Each row is followed by its class. Each block has new classes.
-3.6	-10.1	-1.6	-4.6	-1.8	-4.2	17.1	32.5	-6.6	3.8	2.1	1.3	0.7	-3.9	12.0	-2.7	12.3	-11.6	-7.6	0.4	15.3	-34.1	7.1	-2.6	0.1	0.7	5.2	-8.4	-8.6	-13.0 -> J997
6.2	6.7	6.7	0.0	9.7	5.5	-16.9	-38.6	-5.8	3.0	-4.0	-4.1	-4.2	1.8	-8.6	-9.7	8.3	-12.6	14.4	-14.9	-15.7	15.6	3.4	30.9	-1.7	6.0	0.2	-1.5	21.0	-8.2 -> J538
-4.5	-14.2	-9.0	10.3	5.1	3.6	-1.5	33.2	31.7	10.8	10.6	10.2	6.9	-7.7	12.1	18.7	-6.3	3.1	8.0	23.2	9.4	-3.4	2.0	-12.8	5.3	0.3	10.9	-3.4	-31.5	3.1 -> J997
-4.1	5.5	-4.7	-6.2	0.4	-3.5	-0.3	23.2	12.2	-1.0	-2.3	-0.7	-0.2	0.4	9.0	-7.8	0.4	1.5	11.6	-4.9	1.0	0.6	-5.7	-35.2	4.7	-3.4	4.0	2.1	-7.9	-8.8 -> J674
-15.4	21.3	0.0	-22.9	9.3	10.1	-3.2	77.9	23.8	30.0	-5.3	-1.1	1.0	-1.6	8.0	-14.0	3.4	-5.0	11.2	-28.6	2.1	7.3	-22.3	-4.5	13.8	1.3	-1.7	-1.9	28.9	5.8 -> J808
3.5	-8.9	1.4	18.7	-1.9	8.0	9.5	-0.4	21.9	12.4	-2.7	8.9	3.6	-4.3	1.0	-6.8	0.2	-4.8	-3.6	25.1	-1.6	2.0	-2.3	15.2	13.5	30.7	-30.0	8.9	-20.1	13.5 -> J808
5.8	-13.3	4.9	2.8	9.8	6.9	-18.8	24.1	46.8	7.1	13.3	0.1	2.7	5.2	4.2	-2.9	8.7	-23.8	-1.0	-5.4	-18.1	23.0	6.2	9.2	9.2	-12.5	4.3	-6.9	22.3	-6.0 -> J538
5.1	-2.9	8.6	-6.0	11.6	-1.2	3.7	5.8	-20.6	18.7	7.5	2.9	-11.7	-4.1	-3.8	-4.1	-8.8	-2.8	30.8	-3.6	-10.0	2.7	18.4	37.6	-8.2	2.1	-4.9	4.4	29.0	13.5 -> J808
-2.3	-3.6	-10.5	9.9	25.9	6.2	-7.8	17.2	-3.1	1.1	5.1	-2.7	6.7	-13.0	3.9	10.5	18.7	-4.0	23.6	3.1	1.5	-2.1	-2.6	17.2	1.6	-0.4	0.1	0.8	4.0	18.8 -> J997
32.9	0.7	24.2	9.5	13.7	-1.0	-12.0	-77.9	-8.2	-0.8	17.2	10.3	-17.5	14.8	-7.2	-7.7	-16.6	-2.2	25.1	-5.0	-48.0	13.2	11.5	11.7	2.6	-2.3	17.1	4.3	3.1	-11.8 -> J808
-7.0	-6.8	2.4	8.1	14.4	2.7	7.4	71.8	77.9	11.5	17.9	-4.5	-8.1	9.2	6.2	-17.2	6.5	-10.9	1.6	1.6	1.0	17.0	-22.9	0.1	10.4	-5.0	-3.1	-3.9	-7.2	8.0 -> J538
-3.6	-6.5	-3.4	4.0	6.5	11.3	15.7	29.0	25.7	3.7	8.6	10.5	-4.0	-4.1	13.0	20.4	-16.5	-12.0	-11.6	29.8	0.0	-10.3	-10.4	1.0	-8.8	3.6	-5.7	13.1	-18.4	14.2 -> J808
-3.5	-7.4	0.0	7.8	7.9	0.5	-0.1	-5.9	33.8	0.8	0.6	-8.9	-6.3	13.3	-6.1	5.6	-11.6	-3.5	29.4	-4.5	-6.3	11.6	4.6	-26.2	6.6	2.1	-7.2	-10.1	-10.4	-4.1 -> J783
-10.4	13.0	-10.6	-5.3	-12.4	-12.0	4.4	-47.9	-35.0	-13.0	3.1	0.2	-1.2	14.0	-9.8	-5.2	-4.5	10.3	-28.3	30.2	1.0	-3.8	0.5	-5.6	-3.9	25.0	0.4	-2.2	32.6	5.7 -> J783
-7.1	7.1	-11.7	6.7	10.9	13.6	-7.3	65.4	72.7	18.7	10.5	7.2	-3.5	5.7	3.1	4.2	-8.4	-15.5	8.4	-2.4	1.0	22.8	4.2	-8.8	13.6	-6.0	-7.6	-4.5	-11.3	3.3 -> J538
-16.6	-4.5	-14.5	2.3	-1.4	-4.0	37.0	77.9	71.6	1.4	-17.3	-11.1	-1.9	23.9	17.0	-8.0	-10.2	4.4	-68.0	3.4	10.3	5.6	-2.1	-23.5	17.5	-9.9	-5.8	-0.4	-16.4	26.3 -> J808
4.7	-23.1	20.9	8.7	-13.9	-14.3	5.0	-76.9	26.5	-18.4	-12.4	-19.8	-0.4	26.9	-13.6	12.0	-19.0	15.0	-5.3	-4.8	-24.8	-15.1	1.7	-23.9	-3.4	16.8	2.6	-8.1	-19.8	0.8 -> J783
15.0	-15.6	28.4	3.6	8.4	3.5	-12.3	-47.4	-25.1	-3.5	10.0	5.4	5.0	-10.7	-7.4	18.1	-11.8	7.5	50.6	-9.3	-7.8	-7.1	5.5	13.1	-10.2	-5.1	1.6	-8.9	9.7	-15.2 -> J997
11.8	-3.8	13.6	5.3	4.7	7.7	5.5	-22.2	29.8	-1.9	11.5	-2.2	-6.1	14.9	0.3	-16.5	5.2	-9.0	-8.4	-18.5	-24.9	-2.6	-0.2	19.1	-3.6	7.3	0.2	8.3	16.9	2.2 -> J808
-2.6	2.1	-0.2	6.5	2.5	1.5	5.2	38.0	56.5	9.6	1.7	-30.2	-13.9	13.0	6.6	-14.7	9.0	6.0	-38.7	-10.9	-24.0	29.1	28.2	0.6	2.1	3.7	1.2	-9.4	1.0	4.8 -> J808
15.6	-17.1	-0.4	22.8	-5.2	6.7	-23.4	-5.6	57.5	15.7	11.6	0.9	-6.1	-13.3	-9.9	-2.0	-13.9	6.1	15.4	0.3	-15.7	-5.5	21.6	-2.0	-2.6	5.3	1.3	-12.6	-20.3	-7.3 -> J808
10.0	-3.5	9.1	13.4	13.3	7.1	-4.3	6.0	35.3	5.9	0.8	-0.2	-7.9	0.4	-0.6	21.2	-13.2	-1.4	14.3	6.2	-11.5	-7.4	-15.7	-40.2	14.6	1.7	0.3	-5.9	-24.8	4.9 -> J783
-15.2	-17.7	3.2	-6.0	24.6	18.7	-9.4	58.1	39.2	30.1	12.4	-20.7	-8.4	-10.9	5.7	11.4	3.4	-5.6	39.8	-3.3	-10.4	17.6	-9.1	10.8	5.6	-0.3	-4.3	4.4	-8.4	7.6 -> J808
3.7	-19.9	-2.5	-16.3	11.0	-3.1	-5.4	49.7	37.1	-1.7	-1.8	1.0	-9.2	3.1	23.8	-6.5	-1.5	-14.3	-7.7	1.2	-14.1	24.5	-3.2	5.9	5.1	0.8	3.1	9.9	3.6	1.8 -> J808
-20.5	4.9	4.5	-3.0	5.6	-11.4	14.0	53.8	77.9	22.9	3.5	7.9	-12.8	19.2	12.4	-15.0	4.4	20.5	-34.0	-10.5	-16.3	12.2	0.4	-34.7	4.7	3.0	-14.3	8.8	-15.4	11.3 -> J765
-1.8	-11.4	-18.0	-0.9	-5.9	2.6	1.9	66.3	48.9	-1.9	-9.7	10.6	-11.9	16.4	9.3	-33.0	3.8	-6.5	-26.5	-2.0	4.5	22.8	2.3	0.6	5.7	5.3	3.0	6.2	12.3	8.9 -> J808
4.5	-14.4	0.8	16.9	4.4	-8.5	-11.6	14.7	49.3	5.5	18.0	5.3	-0.1	-12.8	13.7	6.2	-5.4	-6.7	-17.2	8.1	-5.2	18.5	10.7	-12.7	20.5	-3.0	3.3	1.5	-21.1	4.2 -> J808
0.6	3.7	8.6	-8.7	29.0	23.3	0.0	47.3	31.6	32.2	-1.1	6.0	-18.1	1.2	15.8	-15.7	2.6	-18.8	-3.3	-27.5	-21.2	44.6	2.1	27.3	-1.2	31.9	-9.2	8.5	27.1	15.8 -> J808
7.0	6.0	9.9	-0.6	11.6	16.2	-18.9	-30.9	-3.0	2.2	1.4	-16.5	-2.7	5.6	-15.1	8.1	-5.7	-12.5	28.2	-22.8	-62.2	8.9	-16.2	-6.4	15.4	0.1	9.8	-9.3	15.4	-16.0 -> J783
19.4	-0.4	11.5	-0.9	8.1	7.8	-29.5	-77.9	-14.9	-9.2	16.1	-7.8	-4.9	4.0	-7.8	18.1	26.2	-2.3	22.2	-17.8	-13.1	2.3	-39.2	-17.6	-17.4	-11.0	13.0	-7.5	6.3	-19.3 -> J765
4.7	-6.4	11.9	1.1	-15.6	-10.3	22.4	-32.6	-1.0	-10.1	-15.0	-7.9	-12.4	9.6	-13.5	-10.5	3.2	14.3	-8.3	-17.2	-0.7	-12.0	4.1	-18.7	-11.6	2.3	-1.4	-8.7	0.6	-2.6 -> J674
-3.9	-5.6	-0.5	15.0	-12.9	-3.8	2.6	-23.4	20.5	11.8	-3.3	-2.4	-0.9	6.6	2.4	-22.6	-0.7	6.5	27.2	-0.5	4.0	-7.5	-1.6	-8.7	3.0	-3.1	4.3	-2.8	-20.7	-4.7 -> J443
12.3	-8.3	5.2	0.6	-23.7	-8.8	-0.7	-77.9	-31.9	-10.3	-3.1	23.6	-0.8	3.6	-24.8	-17.7	11.0	21.5	13.3	-18.7	-12.6	9.9	12.3	6.0	-11.4	-5.1	-5.0	-8.1	25.8	-16.1 -> J808
-5.7	10.2	3.9	-4.3	5.8	6.2	1.4	-0.4	1.1	-9.1	-24.5	-9.1	2.9	1.4	3.4	-2.6	-6.2	-2.1	-17.4	-6.8	0.9	7.0	-22.5	-9.7	7.5	-3.0	14.9	-1.0	6.9	16.0 -> J783
1.1	-0.6	18.0	-1.6	0.5	3.4	-8.7	-0.8	19.6	-0.6	-4.0	-8.6	-0.7	7.8	-13.2	4.9	5.5	2.4	23.9	-21.1	-13.5	0.4	3.1	-25.9	-1.2	-0.5	-7.7	-21.1	-3.3	-10.1 -> J674
-3.2	14.1	9.2	-11.0	8.0	7.9	14.4	8.3	26.3	14.3	-0.6	-14.6	-9.1	1.1	7.1	7.6	1.6	14.9	24.4	-26.4	-28.0	18.4	5.2	-18.7	-11.5	5.6	-11.2	0.9	14.0	-22.0 -> J158
15.6	-7.7	0.2	-9.8	-14.2	-0.6	21.1	-11.2	-8.4	-21.2	-9.1	8.1	-3.8	1.4	10.0	7.2	-17.1	15.6	-12.5	0.9	3.2	-5.8	1.8	-3.0	-13.7	5.4	-7.1	4.2	-0.5	7.8 -> J808
2.8	-3.8	3.3	20.4	12.4	12.4	-1.9	64.5	62.5	26.4	3.1	8.3	-17.4	9.8	2.7	-13.3	-5.2	-19.3	31.8	-9.1	-17.9	30.3	-8.6	4.8	16.9	2.9	1.8	4.0	-0.5	7.5 -> J808
-1.7	-21.4	-1.3	8.5	-30.2	-8.5	9.4	12.4	39.1	4.5	-0.6	-2.9	-7.4	11.2	-9.1	1.8	1.6	30.7	24.1	-9.4	1.3	-19.5	2.5	-35.8	-7.1	5.8	-10.4	-8.7	-29.6	-2.8 -> J443
-19.8	-20.5	13.4	37.1	0.2	20.9	-7.0	12.8	77.9	10.2	26.8	-7.5	-7.9	16.4	9.8	16.9	-36.1	-21.5	1.3	16.7	-11.9	21.9	2.3	-3.4	11.5	-19.3	-0.8	-9.9	-34.4	7.0 -> J538
-6.5	-1.2	5.3	11.6	-3.9	7.1	-6.9	-43.3	7.8	-10.8	0.2	-1.1	-5.4	7.6	2.6	11.0	-15.6	3.6	-9.1	0.1	-12.4	-11.6	-10.1	-24.0	9.9	1.4	-15.6	-5.8	-29.3	-3.5 -> J783

Each row is followed by its class. Each block has new classes.
3.7	0.6	3.0	-7.3	12.5	-2.0	-14.0	-6.4	-3.4	-4.1	7.2	3.2	4.4	16.0	11.7	0.7	16.9	8.4	-13.1	14.6	6.2	10.2	11.6	-13.7	-2.0	4.1	-3.4	2.7	2.7	-9.4 -> <78>
9.3	3.1	12.5	-20.3	9.2	0.3	-21.5	8.4	-3.5	-22.1	-11.1	-18.6	-5.2	17.0	-19.1	-2.1	3.4	10.6	8.0	37.4	12.2	7.2	21.7	-2.9	-0.7	4.7	-1.4	0.2	27.6	-15.2 -> <78>
-3.7	0.4	-13.1	-14.3	2.9	15.1	-16.8	35.3	-2.7	-18.4	-6.1	-10.0	-19.4	20.5	8.1	-0.3	-2.2	15.3	10.8	0.9	23.6	16.9	9.5	-15.5	-3.8	5.8	-10.3	4.8	18.2	-3.0 -> <78>
14.3	11.1	8.7	-1.3	32.8	16.7	-14.5	7.1	-2.4	-11.7	-8.5	14.4	-4.1	-3.9	19.9	2.9	-12.7	-7.6	-19.8	-0.6	18.8	5.5	-13.1	-28.4	-12.9	4.5	-11.3	16.1	-6.5	11.4 -> <92>
18.7	3.7	51.1	-6.4	43.6	-5.5	-20.2	14.0	-4.8	-4.9	-14.8	7.2	-7.4	-8.6	-1.8	-9.0	13.9	-5.5	-13.4	10.9	74.7	7.1	9.0	-24.0	-3.4	3.0	8.5	20.2	30.6	-10.5 -> <92>
